Below is a small trained network, with its code and all its weights. Each question gives an input and a class and asks what happens when units are switched off, that is, made to give their printed mean instead of their output.

import numpy as np


def w(rows, s, z=0):
    codes = np.array(rows[::2]) - 128.0
    scale = np.full(codes.shape[1], s)
    scale[-1] = z or s
    return codes * scale


def f(y):
    return y / 2 * (1 + np.tanh(0.7978845608 * (y + 0.044715 * y**3)))


def log_softmax(a):
    a = a - a.max(-1, keepdims=True)
    return a - np.log(np.exp(a).sum(-1, keepdims=True))


def net(x, mask):
    res = np.array(x, float).reshape(1, 4) / 4 @ E
    y = f(res @ A[0][:, :-1].T + A[0][:, -1])
    res = res + np.where(mask, y, B[0][:, -1]) @ B[0][:, :-1]
    return log_softmax(res[-1] @ U[:, :-1].T + U[:, -1])


A, B = {}, {}
E = w([
[62,128,74,132,151,192,220,47,227,134,121,124],'x0',
[157,27,175,196,204,161,99,115,116,134,203,231],'x1',
[36,11,217,142,70,87,116,246,198,88,93,148],'x2',
[142,55,88,223,1,220,116,107,118,190,28,109],'x3',
],0.0088)
A[0] = w([
[78,90,181,52,129,85,145,178,148,100,125,117,195],'N0',
[62,147,89,43,58,97,165,119,110,102,77,46,55],'N1',
[172,201,74,115,140,164,106,99,112,126,191,132,124],'N2',
[187,124,168,142,91,112,59,163,9,96,101,121,170],'N3',
[30,100,209,163,85,140,101,151,188,140,98,179,48],'N4',
[42,88,80,161,171,141,184,40,143,113,137,148,82],'N5',
[134,47,125,191,149,203,104,121,89,125,190,209,160],'N6',
[200,132,108,151,139,113,137,54,115,240,142,109,36],'N7',
[140,105,75,198,44,204,132,126,103,217,56,195,6],'N8',
[149,119,83,183,75,155,100,124,137,117,81,72,79],'N9',
[136,109,40,200,51,156,74,152,115,118,85,164,68],'N10',
[85,159,81,88,93,99,140,157,115,156,91,42,23],'N11',
[159,102,109,106,102,175,255,114,245,157,112,131,31],'N12',
],0.0076,0.0013)
B[0] = w([
[132,255,42,72,148,190,124,165,132,142,88,144,216],'N0',
[92,72,65,151,102,96,112,183,102,161,215,55,226],'N1',
[131,143,62,120,112,139,86,250,219,74,58,153,230],'N2',
[198,87,224,31,72,160,204,65,168,225,117,53,232],'N3',
[88,111,80,155,128,166,71,133,166,149,70,134,223],'N4',
[195,62,191,101,96,115,113,80,120,197,175,71,207],'N5',
[80,72,151,169,67,97,113,180,48,130,173,139,238],'N6',
[124,111,121,192,152,202,27,168,95,173,83,65,207],'N7',
[140,147,26,61,178,163,125,67,132,77,204,228,254],'N8',
[120,175,55,135,115,82,150,93,114,96,157,136,196],'N9',
[133,169,78,32,185,95,160,147,175,110,140,191,213],'N10',
[28,96,176,223,41,32,128,166,65,115,161,147,201],'N11',
[215,58,106,122,164,59,200,79,199,249,104,64,209],'N12',
],0.0068,0.0096)
U = w([
[129,161,117,43,155,97,167,98,151,70,184,159,248],'0',
[175,100,194,75,95,108,181,79,148,185,91,76,66],'1',
[93,102,153,205,89,93,130,129,80,116,189,108,116],'2',
[120,136,113,143,126,169,82,134,159,129,11,109,56],'3',
],0.012,0.0016)

Each question gives the input, the list of numbers given to net, and the class t.
The units are the neurons (one row each of A and B). Each row of codes is followed by its name. A weight is (code - 128) times the scale printed after its matrix; where a second scale follows, it is the last column's (A, B and U).
mask holds one flag per neuron, in row order. A switched-off neuron (its flag False) gives its mean, the last column of its row in B, instead of its output. The means were averaged over made-up inputs and are rounded, as every weight is.
A unit's drop is (log p(t) with every unit on - log p(t) with that unit switched off) / (log p(t) with every unit on - log p(t) with every unit switched off).
The circuit of an input: a set's keep is (log p(t) with only the set's units on - log p(t) with every unit switched off) / (log p(t) with every unit on - log p(t) with every unit switched off). Starting from the 12 units with the biggest drops (on a tie, the unit counted first), units are removed one at a time, each time the one whose removal leaves the highest keep (on an exact tie, the one counted first), for as long as the keep stays at least 0.8.
units of the circuit, in order: the units of the circuit, biggest drop first
most important unit: the unit with the biggest drop
k most important neurons: the k neurons with the biggest drops, biggest first
drop of u: that unit's drop, to one decimal
input [-3,-6,-4,2], class 2: units of the circuit, in order	N11
input [1,-4,7,8], class 0: units of the circuit, in order	N8, N10
input [1,6,7,1], class 3: 4 most important neurons	N4, N0, N11, N1
input [-4,-2,-6,7], class 0: 2 most important neurons	N8, N10
input [7,-8,7,5], class 2: 4 most important neurons	N11, N1, N3, N9
input [-6,-5,-8,-3], class 3: 2 most important neurons	N2, N7
input [3,2,4,4], class 0: units of the circuit, in order	N8, N7
input [5,-6,0,-5], class 2: units of the circuit, in order	N11, N1
input [-4,1,-1,-3], class 1: units of the circuit, in order	N8, N3
input [-4,-8,6,8], class 0: units of the circuit, in order	N10, N8
input [-2,4,6,4], class 3: 4 most important neurons	N4, N11, N1, N5
input [4,-7,2,6], class 2: 3 most important neurons	N11, N1, N0
input [8,8,4,-4], class 1: 4 most important neurons	N5, N12, N11, N1
input [5,-4,4,2], class 1: 3 most important neurons	N12, N6, N2
input [5,2,-6,0], class 3: most important unit	N2
input [5,1,4,4], class 1: 3 most important neurons	N12, N5, N2
input [7,1,-2,4], class 1: 2 most important neurons	N12, N5
input [-6,6,0,4], class 1: 3 most important neurons	N3, N11, N1
input [-5,4,-8,4], class 3: 2 most important neurons	N7, N2
input [3,3,7,-5], class 3: most important unit	N4
input [-4,8,-8,-3], class 2: 3 most important neurons	N6, N0, N4
input [1,-5,-3,-4], class 2: drop of N1	0.2
input [8,3,3,5], class 1: drop of N5	0.5
input [2,-6,2,2], class 2: drop of N11	0.1
